Here is a tiny trained network, its code and every weight. The questions are about switching its units off for an input and a class, where a switched-off unit gives its printed mean instead of its output.

import numpy as np


def w(rows, s, z=0):
    codes = np.array(rows[::2]) - 128.0
    scale = np.full(codes.shape[1], s)
    scale[-1] = z or s
    return codes * scale


def f(y):
    return np.maximum(y, 0)


def log_softmax(a):
    a = a - a.max(-1, keepdims=True)
    return a - np.log(np.exp(a).sum(-1, keepdims=True))


def net(x, mask):
    res = np.array(x, float).reshape(1, 5) / 4 @ E
    y = f(res @ A[0][:, :-1].T + A[0][:, -1])
    res = res + np.where(mask, y, B[0][:, -1]) @ B[0][:, :-1]
    return log_softmax(res[-1] @ U[:, :-1].T + U[:, -1])


A, B = {}, {}
E = w([
[116,129,132,154,82,189,147,132,126,141],'x0',
[201,105,138,68,70,12,92,208,60,155],'x1',
[144,242,184,54,182,186,204,174,64,71],'x2',
[74,141,196,161,96,121,130,139,218,157],'x3',
[100,207,149,57,154,53,88,152,116,67],'x4',
],0.011)
A[0] = w([
[135,124,152,188,152,214,158,115,140,166,151],'N1',
[195,149,125,108,90,119,136,148,85,111,124],'N2',
[56,136,99,108,138,150,131,182,82,111,122],'N3',
[146,186,174,84,144,75,94,183,89,87,252],'N4',
[132,112,165,95,115,68,126,148,114,167,102],'N5',
[119,126,94,167,125,190,157,56,161,199,253],'N6',
[85,7,73,155,45,94,72,147,167,119,191],'N7',
[165,61,153,121,104,102,64,163,100,192,184],'N8',
[208,149,140,86,143,128,148,133,4,126,170],'N9',
[70,114,119,164,138,201,254,106,187,174,175],'N10',
[137,80,14,162,112,128,87,118,115,186,174],'N11',
[97,154,134,117,176,100,123,146,208,100,203],'N12',
[108,189,251,78,107,102,78,169,179,120,184],'N13',
],0.0086,0.004)
B[0] = w([
[87,78,117,133,80,207,188,137,84,34,191],'N1',
[163,94,100,97,139,40,144,197,99,156,177],'N2',
[176,187,159,114,207,125,73,133,108,65,156],'N3',
[134,136,203,96,136,84,151,132,79,215,237],'N4',
[66,65,106,160,103,89,166,104,128,167,180],'N5',
[137,97,99,221,130,199,83,160,73,2,215],'N6',
[149,196,78,170,80,124,100,89,131,88,249],'N7',
[114,120,40,137,99,123,112,45,108,221,208],'N8',
[179,117,105,48,189,117,158,180,76,168,217],'N9',
[84,57,151,189,120,187,202,171,116,34,221],'N10',
[191,184,19,102,102,188,72,111,129,112,211],'N11',
[110,153,153,136,103,137,125,168,173,120,183],'N12',
[37,115,204,96,81,97,100,86,158,174,217],'N13',
],0.0086,0.016)
U = w([
[115,139,99,202,211,95,53,119,210,96,42],'0',
[107,51,98,134,55,204,232,117,73,36,120],'1',
[252,220,126,22,253,130,177,140,51,95,172],'2',
[36,189,198,66,94,67,114,75,130,165,241],'3',
[161,35,67,72,169,81,171,114,84,223,5],'4',
[210,211,11,112,73,126,37,6,115,139,218],'5',
],0.0075,0.0013)

Each question gives the input, the list of numbers given to net, and the class t.
The units are the neurons (one row each of A and B). Each row of codes is followed by its name. A weight is (code - 128) times the scale printed after its matrix; where a second scale follows, it is the last column's (A, B and U).
mask holds one flag per neuron, in row order. A switched-off neuron (its flag False) gives its mean, the last column of its row in B, instead of its output. The means were averaged over made-up inputs and are rounded, as every weight is.
A unit's drop is (log p(t) with every unit on - log p(t) with that unit switched off) / (log p(t) with every unit on - log p(t) with every unit switched off).
The circuit of an input: a set's keep is (log p(t) with only the set's units on - log p(t) with every unit switched off) / (log p(t) with every unit on - log p(t) with every unit switched off). Starting from the 12 units with the biggest drops (on a tie, the unit counted first), units are removed one at a time, each time the one whose removal leaves the highest keep (on an exact tie, the one counted first), for as long as the keep stays at least 0.8.
units of the circuit, in order: the units of the circuit, biggest drop first
unit that matters most: the unit with the biggest drop
k most important neurons: the k neurons with the biggest drops, biggest first
drop of u: that unit's drop, to one decimal
input [-4,3,-3,5,-8], class 5: 3 most important neurons => [N7, N11, N8]
input [2,3,6,5,5], class 3: units of the circuit, in order => [N13]
input [-6,1,0,-2,0], class 4: units of the circuit, in order => [N7, N6]
input [1,-2,3,0,3], class 3: units of the circuit, in order => [N11, N6]
input [5,-3,-2,-6,6], class 2: 3 most important neurons => [N7, N8, N13]
input [0,3,6,2,-6], class 2: units of the circuit, in order => [N9, N6]
input [-7,8,8,0,2], class 4: 3 most important neurons => [N5, N13, N9]
input [-5,-1,-1,-8,-2], class 2: 2 most important neurons => [N7, N9]
input [1,3,1,-3,-2], class 4: 2 most important neurons => [N7, N6]
input [-2,7,-1,-1,-4], class 5: 3 most important neurons => [N11, N7, N10]
input [5,1,-2,-3,5], class 4: 3 most important neurons => [N7, N11, N6]
input [-2,-5,7,-8,-3], class 2: 2 most important neurons => [N9, N3]
input [0,6,-2,0,7], class 3: drop of N13 => 1.4
input [8,5,-2,7,1], class 3: drop of N4 => -0.1
input [3,7,8,3,3], class 3: drop of N5 => 0.3
input [-4,-5,1,-6,1], class 2: drop of N4 => 0.0
input [-8,3,-1,0,5], class 3: unit that matters most => N13
